Rows, each with the group of its hidden value
30  -95  86  243  -73  136  3  82  -250  75  86  28  268  139  172  92  280  111  -183  -50  -115  108  32  -96  1  -21  70  -104  -226  84  66  -21  -98  -247  131  18  103  -104  -160  306  73  15  53 => <22>
-160  160  152  -130  82  64  -14  -124  -356  -165  107  20  62  -132  57  143  142  509  -398  186  -148  192  176  -187  -36  -104  -72  -74  -137  90  285  -16  -351  108  397  172  262  -17  -7  71  -50  -88  -143 => <44>
-227  35  -74  -47  -44  361  175  21  -12  -40  -118  -70  132  -18  116  -72  111  509  38  340  -58  140  147  -10  -266  -133  -435  -194  -183  194  211  -67  -157  62  -54  196  152  -266  -47  536  -162  184  64 => <44>
137  90  -71  -98  332  -37  150  -126  -72  153  -49  252  2  -93  -4  178  90  250  -145  59  -140  249  -33  -17  221  -132  49  172  -242  -59  -203  112  -369  -241  -35  -117  11  -413  38  94  -51  77  94 => <36>
-250  -51  -388  -120  -33  -60  -145  -136  427  41  -165  -175  109  95  3  -134  -11  -187  406  21  -21  -190  -101  1  45  89  40  -95  143  -44  201  -77  255  -196  -343  18  -59  304  53  -190  -300  -97  140 => <38>
-286  -219  391  95  137  218  -134  -45  -144  -106  -208  161  -25  -31  71  122  -88  489  -134  47  -196  -43  57  -243  -133  -472  32  -106  -254  -91  61  25  -200  -3  232  31  176  -234  -301  226  23  99  -182 => <36>
66  51  231  42  -192  -134  171  317  -250  -144  220  135  129  375  375  454  63  -54  -2  -250  -147  -66  -208  -29  144  -123  581  198  8  -14  -10  173  67  -288  179  -176  189  115  -138  -183  513  -157  275 => <26>
108  -164  125  58  194  -63  -271  -256  -88  0  -176  162  -111  -66  -150  136  -50  318  -72  41  -228  -249  -123  -206  191  -217  169  10  -124  -288  -59  -71  -138  -153  169  71  -51  -13  -198  -292  -14  -139  -105 => <26>
-98  -179  134  41  284  109  -195  -272  37  132  -264  157  -106  -165  -165  -1  -59  276  -105  -99  -201  74  4  -268  50  -355  152  -229  -417  -234  -165  -74  -224  -229  131  -21  -37  -183  -204  -19  -326  92  -70 => <22>
-233  138  -109  -57  171  10  123  26  250  -40  -310  -1  -5  85  258  -89  -325  236  456  -14  14  -199  -187  -27  12  -267  -44  61  91  -104  34  83  68  -305  -422  -162  83  -308  -77  147  73  100  317 => <26>
390  162  -92  -33  -216  -193  223  242  -164  -30  223  19  131  304  219  245  -33  -286  198  -3  20  -241  -297  150  124  181  457  320  234  35  50  133  317  25  154  -175  98  338  12  -367  491  -260  301 => <26>
-462  -181  380  -31  -22  142  -30  102  42  -233  -244  87  -177  217  402  -202  -312  359  275  70  -201  -134  -236  -23  -117  -325  -130  -150  -326  -33  190  -36  -121  -82  -36  -7  88  -125  -154  249  69  88  216 => <39>
192  363  -147  -204  52  146  544  67  -104  137  15  79  36  28  133  61  -23  -6  30  145  106  291  -55  107  -52  -72  99  216  71  223  -51  144  14  106  70  -208  149  -104  5  50  147  159  250 => <37>
-312  -55  207  -28  -9  -75  8  33  128  -207  -262  -40  -46  177  244  -27  -433  99  467  -103  -150  -416  -336  -160  -72  -316  299  -42  44  -172  135  42  256  -64  -76  -46  214  -59  -260  -79  211  17  180 => <36>
-131  49  -176  6  -147  245  143  -254  -41  70  -197  -241  177  102  7  -284  106  -79  -35  199  -31  34  -115  -109  -117  10  -88  -173  227  173  260  -229  270  15  86  234  76  117  -266  48  -224  213  -26 => <36>
-52  -201  -189  -120  202  -178  -327  -207  222  155  57  87  -71  -164  -172  -40  120  12  124  30  -209  -23  67  -68  135  146  41  -105  -349  -101  82  -11  -225  -39  -61  24  -125  147  231  -229  -367  -275  -8 => <24>
196  156  230  -24  -27  182  270  43  -268  -159  -153  151  -51  105  146  224  -99  533  68  243  -73  -113  -175  18  32  -268  -16  132  -102  -30  -30  2  -125  9  135  -20  170  -67  -253  88  424  41  155 => <34>
265  180  -321  -110  98  -71  113  -204  18  283  111  -10  28  -121  -100  -159  205  -237  124  119  51  131  5  21  114  303  78  50  -56  154  140  -1  -35  150  -3  -115  -14  371  132  -242  -87  -198  112 => <38>
-468  68  246  -99  197  169  -25  -58  -30  -129  -196  41  72  -198  135  -97  -305  556  51  72  -131  26  171  -163  -169  -313  -277  -139  -311  43  181  67  -251  -18  -24  -49  313  -491  -12  481  -60  201  -72 => <38>
345  308  -187  -164  29  -75  208  124  -172  80  305  -94  -9  -12  -6  179  -64  -147  24  -23  67  260  -9  183  -102  326  342  110  55  248  2  86  154  180  292  -21  126  159  195  -245  11  -115  186 => <50>
-139  -207  -294  171  -1  -13  -240  -188  145  167  -68  -249  239  57  -58  -207  161  -257  67  -66  -91  -71  -71  -157  -77  153  146  -269  67  -3  203  -157  274  -160  -24  211  -21  90  -114  3  -421  -17  -34 => <37>
-260  -28  -178  44  -251  22  -87  250  58  -199  37  -209  264  391  431  -60  129  -105  97  68  108  -65  -163  103  -81  78  70  -135  66  27  381  -51  197  -138  32  -11  66  542  17  108  -80  -225  270 => <53>
-43  142  31  -251  225  135  133  -135  109  -4  -210  141  -263  -80  -136  350  -114  311  11  -89  -64  244  -7  -120  3  -431  391  -38  -114  -131  -242  30  -110  -142  123  -73  38  76  -173  -330  -187  83  97 => <34>
-446  21  -143  -25  239  247  -107  -283  114  -20  -315  -88  165  -273  -43  -170  81  648  -23  294  -51  -1  255  -296  -174  -313  -463  -279  -119  -41  309  -76  -276  -9  -148  179  185  -301  -100  470  -381  102  -159 => <39>
58  -125  -62  -17  -54  -168  -201  69  -49  -125  77  -40  122  146  85  92  -117  83  66  93  -197  -240  -193  114  67  183  54  35  -78  -87  85  -35  87  -121  102  148  13  -81  130  -41  -25  -144  89 => <26>
403  -117  44  61  -22  -84  -65  201  -245  43  247  164  20  196  62  334  82  -54  -183  -36  -124  88  -140  191  120  159  349  159  -213  -14  -183  56  -31  -132  349  -45  -80  77  82  -175  100  -174  133 => <22>
-350  -76  97  219  -233  -39  -145  91  -240  -149  129  -200  397  279  451  -218  185  -39  -79  -31  -121  -118  -90  -129  -20  152  -47  -184  -30  136  521  -82  52  -197  85  108  228  112  -82  326  95  -118  74 => <26>
459  215  -448  -130  -42  127  318  38  75  174  -29  -17  156  39  -151  254  88  -70  98  199  149  62  -65  163  -12  33  199  144  129  7  -191  35  237  32  54  -93  -18  170  11  -148  -44  6  201 => <50>
-146  -282  53  -9  -203  -81  -41  33  140  66  26  146  241  168  144  -22  168  -200  218  -56  -279  -187  -134  -94  173  -36  165  -121  -517  -117  75  31  -69  -185  -84  -181  38  143  16  77  52  -114  171 => <53>
123  -3  -256  184  271  -28  -173  -193  -45  203  -31  -142  -14  -27  -52  -97  152  -23  -101  -97  16  184  -73  -108  -13  121  215  -164  59  -12  43  -123  32  -202  92  162  -85  47  -114  -107  -380  -82  60 => <39>
451  184  -178  -12  339  -161  -73  -90  -103  179  152  65  -248  -102  -160  291  34  53  7  -122  34  166  -9  41  132  177  415  191  120  17  -145  61  -57  -80  123  -25  -88  188  45  -533  -14  -277  99 => <50>
452  83  -198  -97  142  -14  123  -87  -166  187  108  96  -58  21  -185  311  129  -86  -293  24  -61  310  -105  99  108  85  398  162  35  17  -272  0  19  -76  352  51  -101  21  0  -361  -175  5  51 => <37>
44  14  -24  -27  79  41  17  48  -69  86  144  206  -36  32  115  223  357  158  -73  68  -11  160  145  -51  100  -80  109  117  -120  72  119  126  -310  -21  48  -161  -2  337  20  -138  110  -288  81 => <26>
144  278  -116  -177  -40  107  330  247  30  -32  52  82  39  107  94  495  10  32  137  -9  196  85  46  48  -98  -252  478  228  209  46  -52  240  165  102  125  -298  188  400  -72  -263  268  -130  196 => <34>
-71  16  318  -9  -37  213  80  -142  -353  -78  -91  136  218  -132  -6  79  58  457  -319  182  -199  -6  97  -278  -19  -333  -61  -143  -413  -58  104  -29  -274  88  410  -6  299  -153  -211  286  107  97  -168 => <53>
340  -46  126  57  58  104  132  -46  -224  131  3  259  -33  11  -87  309  109  235  -85  99  -175  -37  -25  -49  115  -151  149  228  -62  7  -174  66  -118  -48  147  -29  12  -184  -188  -118  293  13  -27 => <39>
-66  225  -236  -2  61  332  56  -41  -154  23  -57  -199  214  -28  4  44  125  190  -378  151  207  384  207  7  -237  -53  -68  -104  226  204  147  -77  87  -20  278  104  123  93  -79  191  -356  146  -94 => <38>
-234  -214  82  237  236  141  -283  -188  -134  69  -163  -71  80  -40  61  -259  1  249  -200  44  -145  107  11  -128  -101  -28  -204  -207  -146  56  160  -140  -119  -177  85  219  26  -376  -156  379  -334  159  -161 => <36>
-103  74  -166  -249  271  -99  -184  -257  127  79  42  -33  -115  -296  -234  5  -52  114  58  33  -100  143  167  -79  -27  116  84  -99  -147  42  131  4  -136  138  81  68  61  122  202  -258  -385  -147  -96 => <34>
-132  -168  164  -31  -295  216  52  248  -35  -211  -112  79  57  402  322  99  -51  107  19  156  -65  -103  -232  129  -54  -245  65  -18  -138  -51  65  -41  102  -97  198  -60  1  278  -143  61  105  8  205 => <24>
-244  13  138  53  -66  -27  -38  100  -194  -143  158  -140  133  19  316  -215  42  200  117  96  -90  -47  -6  -132  -220  103  -50  -278  -324  133  495  -8  -127  255  205  97  306  141  28  313  50  -220  125 => <44>
293  110  -234  -59  369  68  104  -282  87  349  -88  202  -169  -304  -274  72  147  283  158  161  -39  68  165  -101  109  -59  -82  166  -33  40  -108  79  -265  24  -218  -70  -79  -174  -10  -161  -22  -63  -2 => <44>
17  155  -208  -46  88  -189  227  87  155  176  133  -52  29  56  191  -47  1  -279  472  -186  -3  25  -124  -33  -23  146  358  31  -15  127  116  165  120  -15  -230  -177  136  46  65  -87  111  -138  361 => <37>
356  151  38  -133  -141  115  509  67  -172  129  70  269  138  50  -21  409  202  44  -16  88  -107  40  -43  -89  95  -262  366  195  -178  0  -193  168  -56  72  206  -235  176  22  -161  -109  400  25  162 => <44>
-153  -139  165  108  -75  -68  -269  58  -142  -163  78  -52  -91  273  276  -13  -17  109  60  -31  -169  -152  -158  27  51  130  54  15  102  86  286  -89  33  -193  58  172  -20  199  -69  -182  115  -206  81 => <26>
284  131  54  -56  128  -131  -36  46  -263  -51  217  144  -116  48  32  416  40  303  -97  1  -151  60  -6  105  203  138  164  289  49  73  -59  77  -192  -187  112  54  14  -64  85  -290  247  -201  71 => <53>
-210  -56  -47  137  215  46  -227  -192  45  62  -164  14  -6  14  74  -6  167  261  -25  -92  -79  31  38  -210  129  -162  2  -98  4  -74  114  -71  -182  -421  -177  37  -45  11  -177  -21  -166  -75  15 => <22>
-98  -61  -150  -38  -174  95  171  122  71  120  7  -24  285  216  218  -177  9  -375  78  85  5  39  -117  124  -71  70  34  54  -7  169  128  58  241  -3  12  -166  55  25  51  187  -43  127  139 => <37>
261  119  -140  -91  247  105  195  -144  -17  304  23  276  70  -281  -208  231  253  264  -32  124  -66  205  257  -89  129  -109  -31  136  -312  43  -166  156  -375  -17  -78  -208  53  -213  59  83  34  -9  -10 => <50>
131  33  13  -88  -109  -201  39  271  -141  -119  315  -73  -35  220  236  136  -100  -154  148  -46  -87  12  -225  170  -102  275  405  25  -90  110  143  69  153  158  312  48  117  249  156  -206  104  -255  278 => <39>
-90  -302  -222  3  -72  -99  -288  -41  147  8  19  -45  80  250  77  -28  243  -234  -38  63  -121  -15  -204  56  102  139  192  -121  -106  -112  151  -120  61  -156  107  111  -179  461  46  -209  -373  -235  88 => <37>
-195  -152  157  -47  -17  -313  -67  295  18  -118  220  129  81  269  415  127  -83  -190  214  -204  -204  -76  -231  65  101  58  393  88  -311  -43  121  213  -60  -141  18  -215  134  34  168  5  195  -236  282 => <36>
93  -41  -332  -111  204  109  -165  -370  84  273  -29  -49  -29  -273  -426  -1  170  11  -179  167  -59  170  225  -103  -60  96  6  -53  115  91  42  -94  20  134  164  200  -99  91  36  -301  -512  -12  -272 => <39>
264  115  -94  74  161  -38  -52  181  -260  54  268  -30  56  -9  71  193  -41  138  -128  14  25  161  92  170  -107  267  77  167  86  208  28  107  5  3  206  60  75  -223  175  58  34  -103  40 => <26>
-113  -78  184  -54  107  -52  -123  -183  -177  68  123  62  -113  -85  18  -145  33  89  -101  -21  -288  153  15  -114  41  125  18  -119  -325  139  171  -63  -246  10  202  121  51  -77  49  -72  -131  -48  -37 => <44>
-308  -194  105  21  -133  257  80  -30  157  -3  -304  40  199  73  146  -228  -53  188  280  153  -156  -163  -93  -114  -100  -288  -202  -272  -470  -68  113  -70  -35  -65  -135  -76  128  -125  -180  474  -53  192  121 => <38>
262  230  184  -106  46  50  287  164  -303  -124  55  198  50  21  65  547  -90  438  -131  9  -95  67  -40  -26  36  -291  330  166  -179  -86  -221  160  -145  -75  309  -116  250  -225  -102  5  339  16  142 => <53>
-15  273  10  -189  5  155  321  182  -242  -112  173  17  -12  54  263  115  54  347  -59  296  32  298  85  172  -169  60  -175  149  7  349  232  107  -191  241  157  39  218  -41  120  215  156  -10  142 => <36>

Next part:
480  361  228  -91  -61  -154  267  164  363  264  1  25  -162  -58  252  -251  169  378  -258  408  -52  471  -221  568  87  -235  -354  231  292  352  160  -141  -361  -28  -97  -193  -40  -270  31  -110  224  1  -12 => seg
209  -78  -41  -41  -387  -77  174  551  249  -11  30  -99  -505  -132  191  -116  154  234  -53  -79  60  39  14  18  -207  -52  -68  169  -26  143  2  -140  -435  125  47  -114  520  153  347  106  351  116  -302 => tabe
-292  -262  -126  12  -279  224  -92  178  -145  -175  -106  -93  -148  -214  251  61  91  142  142  -25  159  -29  118  -191  -70  -56  5  -9  -98  233  -72  -16  -297  -22  133  3  94  16  72  -52  135  81  -111 => seg
31  -266  -73  103  -68  -87  207  -63  156  -42  -1  35  9  409  -46  48  -182  -480  -164  -258  78  -285  26  -289  -1  382  75  -31  -48  -371  -76  336  62  237  -118  300  306  342  116  159  183  -39  -62 => Zekun
-148  197  193  -109  88  293  34  -309  -273  290  -217  -224  110  275  106  54  -124  -255  349  109  -319  -187  50  -56  173  131  320  -60  88  279  230  224  -2  -267  141  -127  -493  -240  -246  -183  72  -219  -436 => tal
-73  -18  116  38  72  -66  333  -87  96  7  -184  -77  -186  331  122  5  -58  -229  116  35  71  -125  24  -148  77  15  18  -80  -3  18  -6  -113  -1  -51  5  117  -157  -223  47  25  379  -38  -202 => tino
191  346  53  -159  -45  155  -64  304  215  287  -244  -60  -310  162  8  -60  -36  -27  422  -6  -243  -154  121  104  -36  -70  130  179  -13  143  177  -150  44  -95  66  -392  -177  -126  58  23  -98  -37  -418 => tuga
163  146  246  -7  -68  -25  447  -4  -173  263  66  -304  -93  328  143  37  -25  -183  34  62  -249  -207  -84  -79  -10  13  201  0  126  247  225  81  -276  -188  102  21  -98  22  -24  -11  612  -247  -475 => tino
-221  -247  -111  77  -53  234  -65  -243  -283  75  -105  -100  241  100  3  -56  -50  -138  4  -137  18  -23  111  -178  46  360  197  -97  -44  -93  -16  550  -77  51  93  191  237  151  14  -135  -97  -92  -109 => favo
-110  -148  -28  66  -355  28  -65  -31  -57  51  -172  -63  44  -60  358  -201  -91  155  -7  11  12  203  -115  29  87  360  67  -110  79  103  -161  314  -96  203  241  -17  250  -123  127  -142  27  56  -140 => tino
226  401  113  192  51  -180  109  -133  -120  264  -118  51  294  508  118  195  -222  -47  228  21  -152  -96  -143  90  154  -43  9  -73  199  -39  -53  -11  475  -117  139  11  -501  -29  -196  -68  -28  -215  -71 => tabe
-135  84  149  -193  141  310  219  -288  -114  174  -32  -220  -12  296  -84  35  -38  -213  226  41  -181  -227  65  -59  122  91  269  2  62  218  373  194  -163  -246  -9  -18  -331  -134  -92  -144  180  -232  -463 => Zekun
36  -18  -34  -115  -126  -26  49  295  201  -59  -315  -16  -418  -238  227  -230  119  300  81  31  162  287  98  103  -80  -312  -268  21  -29  84  -71  -257  -256  6  59  -165  202  -275  82  26  141  190  -133 => Zekun
380  241  191  266  131  -246  318  45  157  284  -259  47  -82  455  178  76  0  -353  -126  185  -75  47  7  114  94  9  -126  90  136  -76  -145  10  76  -5  -95  109  -111  -74  -52  43  272  28  49 => seg
-354  -388  -294  27  -298  346  -305  244  125  -118  -114  10  -87  -163  -11  -212  54  165  129  -151  256  -28  139  -119  -101  292  42  106  -217  -46  -17  279  -134  275  124  -41  457  119  368  -43  -233  83  -15 => tuga
-298  -655  -317  254  -211  358  -209  225  -441  -137  -327  -140  -161  -188  49  239  197  -350  -114  -422  169  -111  524  -481  -219  246  160  2  -280  -272  -297  722  -402  91  50  317  844  560  28  -2  -47  276  -74 => seg
-8  -101  0  152  181  293  177  -15  -38  196  51  -99  68  376  -313  130  165  -289  -113  -35  41  -223  178  -24  -29  129  77  253  -40  -92  294  498  -185  -67  -142  220  138  340  79  -78  87  -169  -64 => tal
186  42  -54  78  65  -43  202  306  34  125  27  -39  115  95  -28  -207  -14  -18  -35  30  138  -113  7  -110  -210  -435  -280  73  -128  -78  86  -163  -97  -41  16  27  39  130  14  219  331  -242  198 => seg
218  387  239  -40  32  -62  176  -252  -118  357  -82  -101  213  325  234  -46  -187  -139  131  223  -332  -8  -167  113  181  63  122  -64  231  237  106  20  70  -166  88  -103  -478  -207  -220  -88  177  -249  -239 => tal
-308  -262  -33  -103  -165  99  31  -147  103  -166  -30  -30  -22  -95  191  -215  -17  156  -18  78  208  117  -83  -53  83  144  -72  -68  -7  149  36  44  -214  110  44  65  62  -191  122  -83  150  -14  -55 => tuga
180  180  42  144  -344  -261  -42  -33  54  205  -274  67  128  -68  587  -412  -130  375  -25  295  -37  553  -286  315  173  253  -121  -152  235  181  -352  -28  57  236  286  -140  57  -433  134  -148  -7  91  60 => Zekun
168  175  -62  -223  -361  78  -23  388  284  -22  209  5  -329  -39  82  76  40  321  243  -34  -81  -148  -54  97  -85  -51  68  226  61  327  197  -336  -202  -9  -16  -276  -48  165  246  26  14  -28  -383 => tuga
-238  -133  -228  41  -228  185  -314  78  -223  -35  -230  -7  132  -182  166  -110  -59  280  265  -140  117  99  92  -102  -42  17  7  -111  -95  -2  -159  130  65  53  264  -70  126  -8  28  -93  -269  11  -30 => favo
179  -202  -10  295  -7  -205  275  109  8  44  -119  -8  -87  434  27  203  -48  -585  -238  -216  45  -260  136  -314  -90  173  -12  31  -57  -389  -195  276  -4  126  -114  357  359  442  7  213  359  24  3 => tal
32  -204  -10  235  44  75  173  219  242  69  -77  9  -102  446  -179  146  20  -469  -154  -150  139  -346  121  -144  -74  144  -68  235  -110  -307  87  392  15  157  -129  210  247  359  114  128  202  -34  47 => seg
-316  -232  -183  13  -113  222  -136  -283  -184  -116  147  36  459  73  10  3  -155  32  53  -66  149  -128  -68  -189  81  216  59  -99  -23  4  45  270  59  63  52  191  -116  182  -12  -94  -144  -218  112 => tal
159  271  -16  -93  -502  83  -220  166  -65  226  -60  -49  38  -255  554  -239  -90  379  254  271  -274  240  -172  195  71  209  178  -18  164  559  -129  -156  -194  52  273  -390  -129  -241  137  -147  -99  4  -226 => seg
356  343  119  94  145  -42  205  58  -225  301  -130  -88  3  322  -49  295  50  -53  89  -99  -192  -51  113  107  -11  -290  -12  72  149  -37  100  141  49  -297  10  23  -149  191  -264  -67  62  -126  -262 => tabe
203  -129  12  287  -49  -109  359  512  308  65  -71  -47  -422  458  -145  171  129  -305  -124  -209  162  -320  133  -115  -198  -20  -106  275  -106  -295  41  135  -70  136  -74  172  434  381  287  199  435  43  -124 => tino
215  122  25  42  119  73  157  170  -9  106  -49  -26  -156  257  -219  357  149  -6  9  -219  8  -118  177  95  -60  -279  -103  204  65  -127  200  219  -34  -199  -113  77  46  339  -141  -49  -10  -40  -222 => tabe
627  195  21  95  -73  -431  234  383  530  86  -132  236  -302  116  205  -71  37  -27  -302  65  83  248  -37  230  -45  -163  -408  173  114  -179  -243  -255  -52  192  -236  9  273  87  101  208  140  202  178 => seg
534  169  -41  16  -140  -182  216  168  261  108  408  156  197  115  9  -9  13  169  -368  84  29  78  -220  237  -38  -73  -254  215  193  34  102  -4  -183  101  -230  99  114  419  97  75  84  -166  197 => seg
-373  -238  -97  -195  -79  380  36  -261  -270  -111  78  -176  89  -94  22  -25  13  100  167  -63  66  -78  88  -205  47  114  219  -123  -43  251  187  197  -323  -140  57  97  -33  -22  31  -179  48  -143  -293 => tino
-49  50  83  -103  39  161  191  34  22  126  17  -158  17  315  -125  12  -131  -145  197  -128  -56  -360  -22  -122  -29  -105  66  38  -32  8  332  142  31  -110  72  -47  -186  57  -62  37  233  -288  -302 => tino
173  140  244  126  -117  -177  446  32  197  218  75  -131  -135  472  169  -53  -37  -131  -42  185  -93  -126  -222  67  79  227  86  86  155  180  128  -23  -90  51  53  47  -83  -88  227  -5  552  -164  -276 => tabe
-325  -290  -148  263  2  298  -187  -143  -463  59  -251  -104  257  280  -97  277  -65  -365  142  -323  16  -292  266  -345  -12  271  229  -58  -124  -288  -67  683  161  -21  153  251  145  379  -154  -93  -164  -77  -99 => tuga
144  -30  41  -148  -97  25  226  290  403  16  122  -47  -316  166  -133  -41  44  1  -64  -125  60  -190  -28  42  -103  -64  -105  237  -11  -23  307  40  -211  70  -120  -53  215  201  173  110  254  -85  -262 => favo
168  370  -102  -59  -490  87  -338  71  -379  202  130  -21  363  -239  421  -6  -113  614  317  135  -290  193  -214  210  45  13  153  -47  241  508  -58  -112  -20  -104  332  -320  -298  55  -60  -214  -296  -167  -185 => tal
-62  -105  154  268  51  -31  298  -128  15  94  -76  -76  -20  415  9  126  112  -131  -188  72  122  4  -41  73  108  178  -60  103  113  -48  85  362  -62  21  -7  276  69  46  58  -139  318  -54  -67 => favo
-45  -45  51  122  370  200  183  86  -34  184  -299  -121  -88  279  -321  25  182  -163  2  -116  159  -71  275  11  -90  -336  -200  162  -118  -262  251  357  -41  -175  -37  122  118  59  -126  -29  115  -104  -46 => favo
-211  -166  26  260  240  109  138  -107  -77  92  -465  -66  -101  350  -50  51  72  -327  74  -71  169  -25  265  -133  60  83  -8  -29  -106  -250  -91  340  97  -30  39  230  100  -132  -9  -84  85  68  -47 => tabe
-311  -261  -276  -363  -212  269  -442  -289  -110  -267  -93  110  233  -290  83  13  -277  99  183  -372  42  -7  77  -211  94  165  63  -224  -36  -110  -50  317  82  73  13  -29  32  147  -264  -69  -553  14  -136 => tuga
158  185  6  -358  13  99  91  234  503  164  -103  1  -182  -276  137  -755  8  302  95  350  77  293  -69  227  -51  -279  -264  90  -82  303  197  -447  -342  55  -36  -382  -22  -554  242  91  119  -89  31 => seg
-87  -14  -32  135  -16  52  -55  -352  -585  135  -88  -99  526  154  113  125  -167  -26  51  -143  -91  2  -14  -143  77  47  87  -229  101  -88  -67  456  146  -139  208  200  -109  192  -345  -146  -68  -237  -54 => favo
318  520  92  -66  -59  -124  21  264  319  217  -255  102  -205  16  241  -197  25  504  290  275  -28  339  -121  469  75  -369  -273  111  181  264  14  -495  121  -78  113  -390  -362  -476  56  -86  -84  35  -91 => Zekun
